Below are the code and all the weights of a small trained network. Each question names an input and a class and asks about switching units off, where a switched-off unit gives its printed mean instead of its output.

import numpy as np


def w(rows, s, z=0):
    codes = np.array(rows[::2]) - 128.0
    scale = np.full(codes.shape[1], s)
    scale[-1] = z or s
    return codes * scale


def norm(h):
    return h / np.sqrt((h * h).mean(-1, keepdims=True) + 1e-5)


def f(y):
    return np.maximum(y, 0)


def log_softmax(a):
    a = a - a.max(-1, keepdims=True)
    return a - np.log(np.exp(a).sum(-1, keepdims=True))


def net(x, mask):
    res = np.array(x, float).reshape(1, 4) / 4 @ E
    u = 0
    for l in range(3):
        y = f(norm(res) @ A[l][:, :-1].T + A[l][:, -1])
        res = res + np.where(mask[u : u + 5], y, B[l][:, -1]) @ B[l][:, :-1]
        u += 5
    return log_softmax(norm(res)[-1] @ U[:, :-1].T + U[:, -1])


A, B = {}, {}
E = w([
[71,122,2],'x0',
[178,86,54],'x1',
[127,126,130],'x2',
[82,176,198],'x3',
],0.0061)
A[0] = w([
[135,176,168,186],'L0N1',
[178,182,157,8],'L0N2',
[135,56,216,111],'L0N3',
[254,134,146,86],'L0N4',
[56,146,101,80],'L0N5',
],0.0078,0.0014)
B[0] = w([
[187,88,91,227],'L0N1',
[135,231,105,181],'L0N2',
[181,224,73,252],'L0N3',
[231,98,255,247],'L0N4',
[120,36,236,216],'L0N5',
],0.0078,0.003)
A[1] = w([
[88,88,59,68],'L1N1',
[94,25,59,128],'L1N2',
[254,215,191,174],'L1N3',
[93,119,43,52],'L1N4',
[216,178,229,6],'L1N5',
],0.006,0.0024)
B[1] = w([
[111,95,158,160],'L1N1',
[138,134,204,188],'L1N2',
[242,103,79,253],'L1N3',
[103,77,120,155],'L1N4',
[19,128,6,207],'L1N5',
],0.011,0.0064)
A[2] = w([
[49,99,148,254],'L2N1',
[180,254,123,243],'L2N2',
[115,76,34,98],'L2N3',
[122,30,152,43],'L2N4',
[27,151,140,80],'L2N5',
],0.013,0.00066)
B[2] = w([
[187,43,112,229],'L2N1',
[14,164,127,249],'L2N2',
[116,240,199,239],'L2N3',
[4,116,65,253],'L2N4',
[190,150,254,192],'L2N5',
],0.011,0.0057)
U = w([
[193,201,81,151],'0',
[37,156,106,253],'1',
[42,2,160,87],'2',
[171,37,233,61],'3',
[250,64,108,28],'4',
],0.014,0.0021)

Each question gives the input, the list of numbers given to net, and the class t.
The units are the neurons (one row each of A and B). Each row of codes is followed by its name. A weight is (code - 128) times the scale printed after its matrix; where a second scale follows, it is the last column's (A, B and U).
mask holds one flag per neuron, layer by layer. A switched-off neuron (its flag False) gives its mean, the last column of its row in B, instead of its output. The means were averaged over made-up inputs and are rounded, as every weight is.
A unit's drop is (log p(t) with every unit on - log p(t) with that unit switched off) / (log p(t) with every unit on - log p(t) with every unit switched off).
The circuit of an input: a set's keep is (log p(t) with only the set's units on - log p(t) with every unit switched off) / (log p(t) with every unit on - log p(t) with every unit switched off). Starting from the 12 units with the biggest drops (on a tie, the unit counted first), units are removed one at a time, each time the one whose removal leaves the highest keep (on an exact tie, the one counted first), for as long as the keep stays at least 0.8.
units of the circuit, in order: the units of the circuit, biggest drop first
unit that matters most: the unit with the biggest drop
k most important neurons: the k neurons with the biggest drops, biggest first
k most important neurons of layer l: the k neurons of layer l with the biggest drops, biggest first
input [5,-1,-6,7], class 3: units of the circuit, in order : (L1N3; L2N5)
input [2,3,3,-5], class 1: most important neuron of layer 1 : (L1N3)
input [4,8,-2,-1], class 1: units of the circuit, in order : (L2N3; L1N3)
input [1,-2,-3,8], class 3: 4 most important neurons : (L1N3; L0N4; L0N3; L2N5)
input [4,-8,4,-3], class 2: 2 most important neurons of layer 2 : (L2N4; L2N3)
input [-5,2,2,6], class 0: 2 most important neurons : (L1N3; L2N4)
input [1,-7,-5,8], class 3: units of the circuit, in order : (L2N5; L2N4)
input [3,-2,8,5], class 3: 2 most important neurons of layer 2 : (L2N5; L2N2)
input [8,2,-6,5], class 2: 2 most important neurons of layer 0 : (L0N5; L0N3)
input [7,-1,-4,3], class 3: units of the circuit, in order : (L1N3; L2N5; L2N2)
input [-4,7,7,1], class 0: 3 most important neurons of layer 0 : (L0N5; L0N3; L0N1)
input [1,7,8,-7], class 1: 4 most important neurons : (L1N3; L0N3; L2N4; L2N1)
input [-6,-3,-6,5], class 1: 2 most important neurons : (L2N2; L1N5)
input [-7,-4,6,8], class 1: unit that matters most : L2N2
input [1,5,-6,-7], class 1: 4 most important neurons : (L1N3; L0N3; L2N4; L2N1)
input [-5,-8,2,-3], class 0: 2 most important neurons of layer 1 : (L1N3; L1N2)
input [4,6,0,7], class 2: 2 most important neurons : (L2N4; L1N5)
input [-7,8,-2,2], class 0: 3 most important neurons of layer 2 : (L2N1; L2N2; L2N5)
input [2,2,0,-8], class 1: 2 most important neurons of layer 2 : (L2N3; L2N1)
input [4,-1,-5,1], class 3: unit that matters most : L1N3
input [6,-6,-2,-8], class 2: 2 most important neurons of layer 2 : (L2N4; L2N1)
input [-6,2,4,5], class 0: 3 most important neurons : (L1N3; L2N4; L0N1)
input [1,-6,2,-4], class 2: 2 most important neurons : (L1N5; L2N4)
input [3,-8,2,-5], class 2: 4 most important neurons : (L0N5; L2N4; L1N5; L0N3)
input [1,-1,-3,-8], class 2: 3 most important neurons of layer 1 : (L1N3; L1N5; L1N2)
input [-6,-6,1,1], class 1: 2 most important neurons : (L2N2; L1N5)
input [8,0,7,-1], class 2: 3 most important neurons of layer 1 : (L1N3; L1N2; L1N5)
input [-7,-2,6,8], class 1: 2 most important neurons : (L2N2; L1N5)
